[ 65.9  17.2 -48.4 -14.6 -42.2 -17.7  48.9  43.9   1.0 -10.5 -20.3  39.3
 -33.6  37.2  -5.2  22.2  24.4  58.5 -40.4   2.8  51.2   6.0 -65.8 -68.8
  -2.9 -53.2  17.9 -70.6 -25.0  35.6 -68.6  62.8  66.8  54.5  34.4   3.2
  74.6  25.0 -19.9 -69.8 -12.9  20.4 -22.0  24.2 -40.3  27.9  33.5  79.4] = mimed
[  5.5  35.9  34.1  32.9 -61.5 -15.9 -37.8 -64.7  -2.3  13.7 -19.6  76.7
  60.2 -70.0 -24.7 -74.5 -55.5  44.7  32.4  22.1  69.9 -75.1 -55.9  28.0
 -61.3   5.3 -65.4  77.2  10.7  50.9 -49.2  48.3 -56.5  78.3 -37.8 -33.9
  41.9  75.3  57.6  35.2 -67.2  -1.8  62.5  76.3 -61.2  45.9 -48.2 -47.6] = tef
[ 41.2 -72.3 -57.2  80.6 -40.5  31.5  38.3  48.5  15.5 -39.8   4.8 -13.9
  33.4  17.1  64.1  35.1 -62.1  65.1  20.5 -26.3  33.8  44.5 -57.8 -33.2
  52.7  77.9 -32.7 -41.7  62.0  72.2 -53.5   0.1 -65.7 -22.2   0.7  78.2
  68.4  50.5 -52.5 -23.4  62.3  68.3  13.1 -32.4  67.3  21.5 -67.4   0.9] = funi
[-63.0   8.8 -43.6 -70.2 -29.2  39.4  27.7 -29.5 -77.3  22.6  -3.8  45.8
 -29.4 -24.3 -29.7 -66.9  45.6 -53.0 -39.5  22.8  73.1   8.6 -25.1 -24.0
  50.8 -29.8  52.6  80.6 -68.0  18.2   9.0 -31.6  15.0 -69.1 -77.6  48.7
   5.3  -2.0   6.8 -64.5  34.9  22.4 -56.9  24.8 -17.0  59.5 -39.6  26.1] = dade
[  7.4 -57.8 -36.9   7.0  75.6 -56.2 -31.6  13.8 -46.7 -77.8  22.2   8.4
 -29.0 -58.5   9.0  -9.9 -27.1 -74.8  -4.2  -1.8 -43.5 -42.4 -50.6 -55.2
 -31.3 -38.7 -46.0  54.5  73.0 -60.1 -24.1 -34.0 -40.6  75.7 -14.7  31.9
  80.8 -42.8  50.2  74.5  69.0  41.6  47.0  -4.5  25.6 -53.5  28.1  22.7] = Rafab
[ 17.6  62.8  -4.8 -42.4 -22.7  77.1 -17.1 -41.8   5.8  22.1  59.3 -56.5
   8.0  52.1   3.5  15.2   7.1 -59.6  29.9  11.4  77.9  -6.8  53.9 -39.9
   9.2  31.9 -19.7 -38.4 -12.5  -5.1 -30.1   4.7  54.7  36.4 -16.1 -47.2
   8.4   1.8 -78.7  50.2  39.3  27.9 -52.5 -17.8  63.3  38.6 -23.2 -75.8] = miti
[ 15.5  -8.7 -31.4  52.0  13.7  46.2   6.4 -57.6  35.6 -51.2  10.1  35.8
  -4.0  77.2 -45.7 -13.0 -59.6  66.5  36.9  -1.1 -57.2  -6.4 -42.3 -38.8
  81.0  33.3 -66.1  71.9 -79.4 -74.2 -26.4 -51.4  18.3 -65.1 -54.4  -9.5
  58.0 -41.7 -74.6  22.1  19.4  39.1 -67.3 -22.6  63.3  28.2   2.6  80.7] = Muni
[-61.7 -51.7 -19.3 -30.5 -33.7 -25.2  34.0  29.4  68.0 -72.0  70.3 -24.0
   4.2  43.8 -32.1 -31.4  38.6  19.0  40.9  10.6 -36.8 -43.7 -60.1   0.1
  57.9 -55.1  77.2  42.1  49.3 -32.2  -0.6  60.1 -46.1 -67.8  68.2  61.1
  70.6 -18.7  48.5  18.4 -11.1  68.9  64.4  54.5  63.1 -55.2 -68.6   3.5] = zufep
[ -3.0 -30.8 -64.0  47.0 -61.5 -17.3 -67.9  11.2  80.8 -61.9 -21.4  32.1
  43.7  50.3   2.9 -39.4 -30.0 -19.3 -59.9 -69.6   6.5  47.0  43.0 -43.2
 -13.0 -64.3 -15.4  36.6  76.3 -38.3 -46.6  45.3 -77.1  76.3  24.8 -14.1
  53.6   2.1 -68.4  26.1 -66.4  35.1 -45.2  37.3  31.1 -40.7 -66.4  50.6] = Kugi
[-70.6  26.6  67.6 -60.8  -4.9  50.4  76.1  47.3 -74.1  -8.6 -64.9  29.8
  -4.9 -17.6 -62.2 -63.1 -54.5  73.8  -1.0  71.6  64.8   9.8 -58.6 -40.1
  -9.4 -42.8  74.3  20.6 -66.2 -81.1 -13.3 -35.6 -60.9 -34.2 -47.9  38.7
 -81.1 -14.4  59.7   5.5 -52.1  56.2  80.1  25.8  41.0 -12.6  81.0  34.7] = zot
[ -9.2 -41.6 -58.1 -68.2 -41.4  -2.7   3.0  53.4  17.4 -23.8 -56.3  65.8
  64.3  27.7 -42.3 -76.7 -59.2  37.1  10.4 -38.1  -5.4  43.3  75.9  18.2
  36.8 -73.3  41.3 -70.3  55.9 -65.8  14.3  62.6 -56.1  51.9   6.6 -53.1
  25.7  34.1  19.3 -17.3  41.9  68.2  69.6  18.4  64.8  47.1  60.4 -68.7] = pepa
succ: [33.8] => [44.5]
succ: [34.9] => [22.4]
succ: [40.9] => [10.6]
succ: [39.1] => [-67.3]
succ: [18.3] => [-65.1]
succ: [76.1] => [47.3]

[ 62.6  65.2  -5.4 -29.0  14.7  65.3  44.2] : dumi
[ 74.0  -5.3 -22.9 -13.9  12.3  65.3  34.2] : desin
[ 62.6  -3.9 -22.9 -29.0  14.7  65.3  44.2] : mut
[ 61.1  -3.6 -22.9 -29.0  14.7  65.3  44.2] : siral
[ 62.6  -3.9 -26.1 -30.1 -23.0  65.3  44.2] : rogim
succ: [-5.4] => [-29.0]
succ: [65.2] => [-5.4]
succ: [-23.0] => [65.3]
succ: [-5.3] => [-22.9]

[-18.6  58.4 -29.2  22.1  10.7  -4.6   5.1 -18.4] -> kup
[  1.0  -5.5  -7.9   4.2 -18.5  10.8  13.9   4.3] -> Lefun
[ -3.1  -5.6 -12.4  15.2  10.9  20.9  20.3 -12.9] -> nani
[  1.0  -0.7  -7.9   4.2  15.0  10.8  13.9 -23.5] -> ges
succ: [-0.7] => [-7.9]
succ: [-5.5] => [-7.9]
succ: [-18.5] => [10.8]
succ: [-29.2] => [22.1]
succ: [-18.6] => [58.4]
succ: [22.1] => [10.7]

